Below are the code and all the weights of a small trained network. Each question names an input and a class and asks about switching units off, where a switched-off unit gives its printed mean instead of its output.

import numpy as np


def w(rows, s, z=0):
    codes = np.array(rows[::2]) - 128.0
    scale = np.full(codes.shape[1], s)
    scale[-1] = z or s
    return codes * scale


def norm(h):
    return h / np.sqrt((h * h).mean(-1, keepdims=True) + 1e-5)


def f(y):
    return np.maximum(y, 0)


def log_softmax(a):
    a = a - a.max(-1, keepdims=True)
    return a - np.log(np.exp(a).sum(-1, keepdims=True))


def net(x, mask):
    res = np.array(x, float).reshape(1, 4) / 4 @ E
    u = 0
    for l in range(3):
        y = f(norm(res) @ A[l][:, :-1].T + A[l][:, -1])
        res = res + np.where(mask[u : u + 3], y, B[l][:, -1]) @ B[l][:, :-1]
        u += 3
    return log_softmax(norm(res)[-1] @ U[:, :-1].T + U[:, -1])


A, B = {}, {}
E = w([
[15,222,111,150,72,221,84,211,112,136],'x0',
[125,125,144,61,63,129,174,164,177,159],'x1',
[170,94,122,93,132,126,22,172,92,145],'x2',
[125,187,198,87,125,154,1,47,232,136],'x3',
],0.007)
A[0] = w([
[194,151,181,15,29,66,179,254,173,215,5],'L0N1',
[84,122,56,61,153,25,83,243,106,132,246],'L0N2',
[199,100,104,27,190,35,72,166,157,156,104],'L0N3',
],0.0049,0.0027)
B[0] = w([
[83,31,44,107,129,200,227,31,172,254,246],'L0N1',
[168,126,69,92,66,207,101,219,89,61,253],'L0N2',
[91,112,198,81,115,187,43,224,101,143,231],'L0N3',
],0.0087,0.0042)
A[1] = w([
[135,120,103,212,255,124,55,138,78,39,41],'L1N1',
[252,36,229,76,158,3,166,98,74,235,1],'L1N2',
[74,92,92,115,62,176,156,190,96,140,215],'L1N3',
],0.0065,0.0032)
B[1] = w([
[96,55,102,61,152,145,186,115,235,181,180],'L1N1',
[104,222,147,249,168,166,106,164,133,143,180],'L1N2',
[136,147,141,153,195,85,107,124,137,120,255],'L1N3',
],0.015,0.0084)
A[2] = w([
[163,61,133,150,146,69,187,140,62,87,50],'L2N1',
[136,118,209,114,76,90,53,32,176,134,4],'L2N2',
[114,161,205,146,136,140,254,43,128,15,32],'L2N3',
],0.0099,0.0026)
B[2] = w([
[179,178,27,91,86,37,80,10,77,132,199],'L2N1',
[147,93,40,194,72,13,171,88,74,101,246],'L2N2',
[182,57,191,46,83,219,62,203,118,100,253],'L2N3',
],0.011,0.0043)
U = w([
[71,225,208,252,223,137,58,166,126,104,213],'0',
[144,128,63,210,88,21,131,53,43,77,203],'1',
[88,23,106,85,201,180,216,61,207,216,68],'2',
[215,52,225,64,86,224,15,224,72,31,4],'3',
],0.011,0.0045)

Each question gives the input, the list of numbers given to net, and the class t.
The units are the neurons (one row each of A and B). Each row of codes is followed by its name. A weight is (code - 128) times the scale printed after its matrix; where a second scale follows, it is the last column's (A, B and U).
mask holds one flag per neuron, layer by layer. A switched-off neuron (its flag False) gives its mean, the last column of its row in B, instead of its output. The means were averaged over made-up inputs and are rounded, as every weight is.
A unit's drop is (log p(t) with every unit on - log p(t) with that unit switched off) / (log p(t) with every unit on - log p(t) with every unit switched off).
The circuit of an input: a set's keep is (log p(t) with only the set's units on - log p(t) with every unit switched off) / (log p(t) with every unit on - log p(t) with every unit switched off). Starting from all 9 units, units are removed one at a time, each time the one whose removal leaves the highest keep (on an exact tie, the one counted first), for as long as the keep stays at least 0.8.
circuit, biggest first: the units of the circuit, biggest drop first
k most important neurons: the k neurons with the biggest drops, biggest first
k most important neurons of layer l: the k neurons of layer l with the biggest drops, biggest first
drop when u is switched off: that unit's drop, to one decimal
input [6,3,3,7], class 1: circuit, biggest first	[L2N2; L1N2; L0N3]
input [-1,4,4,5], class 1: 2 most important neurons	[L2N2; L1N1]
input [4,-1,-5,-2], class 3: 2 most important neurons	[L2N3; L1N2]
input [-8,-8,-7,4], class 0: 2 most important neurons	[L1N2; L0N2]
input [6,6,6,3], class 0: 4 most important neurons	[L2N3; L1N3; L1N1; L0N3]
input [-6,-8,-2,1], class 2: circuit, biggest first	[L1N1]
input [7,8,-2,4], class 2: 3 most important neurons	[L0N1; L1N2; L0N3]
input [1,3,6,-6], class 1: 4 most important neurons	[L2N1; L1N3; L2N3; L1N1]
input [3,-5,7,8], class 1: circuit, biggest first	[L2N2; L1N2]
input [2,-6,6,3], class 2: 3 most important neurons	[L1N1; L2N3; L1N2]
input [-8,-1,-7,-6], class 0: 3 most important neurons	[L1N2; L0N2; L2N2]
input [7,3,7,8], class 1: 2 most important neurons	[L2N2; L1N2]
input [4,5,-8,-2], class 3: circuit, biggest first	[L2N3; L1N1]
input [-7,3,8,8], class 1: circuit, biggest first	[L2N2]
input [0,-5,-5,-4], class 2: circuit, biggest first	[L1N1; L0N1]
input [-6,-7,0,-4], class 2: 3 most important neurons	[L1N1; L0N1; L1N3]
input [-3,-1,-5,-2], class 3: 3 most important neurons	[L2N3; L0N3; L1N3]
input [-5,0,0,5], class 0: 2 most important neurons	[L1N2; L0N2]
input [2,4,-8,7], class 3: 2 most important neurons of layer 1	[L1N3; L1N1]
input [-8,-3,1,3], class 0: circuit, biggest first	[L1N2]
input [1,5,5,-8], class 1: 2 most important neurons of layer 1	[L1N1; L1N3]
input [-7,7,0,-1], class 0: 2 most important neurons of layer 1	[L1N2; L1N1]
input [-1,-1,-7,-5], class 3: drop when L2N3 is switched off	1.2
